Below are the code and all the weights of a small trained network. Each question names an input and a target symbol and asks about switching units off, where a switched-off unit gives its printed mean instead of its output.

import numpy as np


def w(rows, s, z=0):
    codes = np.array(rows[::2]) - 128.0
    scale = np.full(codes.shape[1], s)
    scale[-1] = z or s
    return codes * scale


def norm(h):
    return h / np.sqrt((h * h).mean(-1, keepdims=True) + 1e-5)


def f(y):
    return y / 2 * (1 + np.tanh(0.7978845608 * (y + 0.044715 * y**3)))


def softmax(a):
    e = np.exp(a - a.max(-1, keepdims=True))
    return e / e.sum(-1, keepdims=True)


def log_softmax(a):
    a = a - a.max(-1, keepdims=True)
    return a - np.log(np.exp(a).sum(-1, keepdims=True))


def net(x, mask):
    ids = ['βγδζηθλμξπστφψω'.index(c) for c in x.split()]
    T = len(ids)
    res = E[ids] + P[:T]
    r = norm(res)
    for j in range(3):
        rows = slice(2 * j, 2 * j + 2)
        q, k, v = (r @ M[0][rows].T for M in (Q, K, V))
        z = softmax(np.where(np.tri(T) > 0, q @ k.T / 2**0.5, -1e9)) @ v
        o = O[0][rows]
        res = res + np.where(mask[j], z, o[:, -1]) @ o[:, :-1]
    y = f(norm(res) @ A[0][:, :-1].T + A[0][:, -1])
    res = res + np.where(mask[3:11], y, B[0][:, -1]) @ B[0][:, :-1]
    return log_softmax(norm(res)[-1] @ U[:, :-1].T + U[:, -1])


Q, K, V, O, A, B = {}, {}, {}, {}, {}, {}
E = w([
[95,125,119,119],'β',
[220,141,22,175],'γ',
[111,82,102,167],'δ',
[137,74,89,166],'ζ',
[71,81,159,246],'η',
[94,84,146,162],'θ',
[135,219,171,136],'λ',
[115,116,94,178],'μ',
[177,132,134,195],'ξ',
[113,93,182,156],'π',
[84,81,109,151],'σ',
[106,165,120,90],'τ',
[226,203,128,161],'φ',
[84,159,121,127],'ψ',
[83,103,101,127],'ω',
],0.011)
P = w([
[57,122,140,155],'0',
[84,63,143,140],'1',
[94,163,145,254],'2',
[110,65,149,105],'3',
[78,205,72,198],'4',
[131,52,154,73],'5',
[66,202,39,202],'6',
],0.0091)
Q[0] = w([
[148,246,110,206],'H1',
[150,87,90,155],'H1',
[42,176,157,86],'H2',
[115,153,122,227],'H2',
[138,196,58,241],'H3',
[147,80,121,88],'H3',
],0.014)
K[0] = w([
[207,50,252,50],'H1',
[133,83,47,156],'H1',
[138,173,39,116],'H2',
[149,20,114,62],'H2',
[216,37,141,16],'H3',
[116,159,61,145],'H3',
],0.011)
V[0] = w([
[107,142,185,92],'H1',
[82,208,93,194],'H1',
[142,117,190,119],'H2',
[136,168,81,97],'H2',
[142,9,35,103],'H3',
[237,148,91,166],'H3',
],0.014)
O[0] = w([
[163,137,112,249,13],'H1',
[86,130,5,90,228],'H1',
[92,98,177,61,80],'H2',
[196,131,119,173,12],'H2',
[108,160,55,12,245],'H3',
[192,94,1,174,253],'H3',
],0.0081,0.0047)
A[0] = w([
[109,94,182,143,148],'N1',
[212,26,116,122,228],'N2',
[104,132,35,151,190],'N3',
[148,149,144,205,151],'N4',
[125,128,201,135,72],'N5',
[150,94,147,9,254],'N6',
[74,155,96,159,69],'N7',
[204,129,163,107,207],'N8',
],0.013,0.0018)
B[0] = w([
[164,133,111,153,134],'N1',
[143,86,249,40,180],'N2',
[137,157,197,152,254],'N3',
[124,67,71,156,154],'N4',
[192,129,152,139,135],'N5',
[103,21,150,173,190],'N6',
[170,188,93,137,161],'N7',
[143,113,196,125,127],'N8',
],0.014,0.0091)
U = w([
[212,59,123,228,179],'β',
[210,75,246,122,179],'γ',
[83,173,117,109,20],'δ',
[111,176,207,100,72],'ζ',
[87,176,123,157,50],'η',
[135,186,143,168,222],'θ',
[110,141,183,127,50],'λ',
[72,116,143,139,127],'μ',
[116,171,164,136,3],'ξ',
[146,50,96,32,228],'π',
[86,153,151,107,16],'σ',
[136,164,188,172,44],'τ',
[137,128,110,219,122],'φ',
[167,179,9,105,169],'ψ',
[72,121,125,85,97],'ω',
],0.011,0.0044)

Each question gives the input, a string of symbols that net reads in full, and the target symbol t.
The units are the heads (2 rows each of Q, K, V and O) and the neurons (one row each of A and B). Each row of codes is followed by its name. A weight is (code - 128) times the scale printed after its matrix; where a second scale follows, it is the last column's (O, A, B and U).
mask holds one flag per unit, heads first, then neurons. A switched-off unit (its flag False) gives its mean, the last column of its rows in O or B, instead of its output. The means were averaged over made-up inputs and are rounded, as every weight is.
A unit's drop is (log p(t) with every unit on - log p(t) with that unit switched off) / (log p(t) with every unit on - log p(t) with every unit switched off).
The circuit of an input: a set's keep is (log p(t) with only the set's units on - log p(t) with every unit switched off) / (log p(t) with every unit on - log p(t) with every unit switched off). Starting from all 11 units, units are removed one at a time, each time the one whose removal leaves the highest keep (on an exact tie, the one counted first), for as long as the keep stays at least 0.8.
circuit, biggest first: the units of the circuit, biggest drop first
unit that matters most: the unit with the biggest drop
top k neurons: the k neurons with the biggest drops, biggest first
heads that matter: for each layer, one digit per head in row order, 1 if its drop is at least 0.15 and else 0, layers parted by /
drop when u is switched off: that unit's drop, to one decimal
input θ ξ ξ μ φ σ, target γ: unit that matters most -> H3
input β ζ λ π, target β: heads that matter -> 101
input γ γ γ φ δ, target β: heads that matter -> 001
input φ φ ξ β ξ φ ζ, target β: heads that matter -> 101
input φ β λ ξ φ δ, target γ: top 2 neurons -> (N2 N6)
input τ ω β λ, target β: heads that matter -> 100
input ξ ξ ξ ζ γ, target π: circuit, biggest first -> (H3 N6)
input β γ β γ ξ φ ζ, target β: circuit, biggest first -> (H3 H1)
input γ σ φ τ, target γ: circuit, biggest first -> (H3 N2)
input ξ τ φ τ, target γ: heads that matter -> 011
input ξ γ η π γ, target γ: heads that matter -> 111
input μ γ ξ, target ψ: heads that matter -> 001
input π φ ξ φ β φ γ, target β: heads that matter -> 101
input τ ζ ζ, target π: circuit, biggest first -> (H3)
input μ ζ γ γ τ, target ψ: heads that matter -> 011
input λ ζ τ γ ζ ζ γ, target π: circuit, biggest first -> (H3 H1 N6)
input φ μ μ ζ β, target π: top 2 neurons -> (N6 N3)
input β φ φ, target β: top 2 neurons -> (N4 N2)
input ω φ ξ ζ, target γ: top 2 neurons -> (N2 N3)
input φ γ φ, target ψ: circuit, biggest first -> (H3)
input σ γ δ φ λ, target β: drop when N4 is switched off -> 0.1
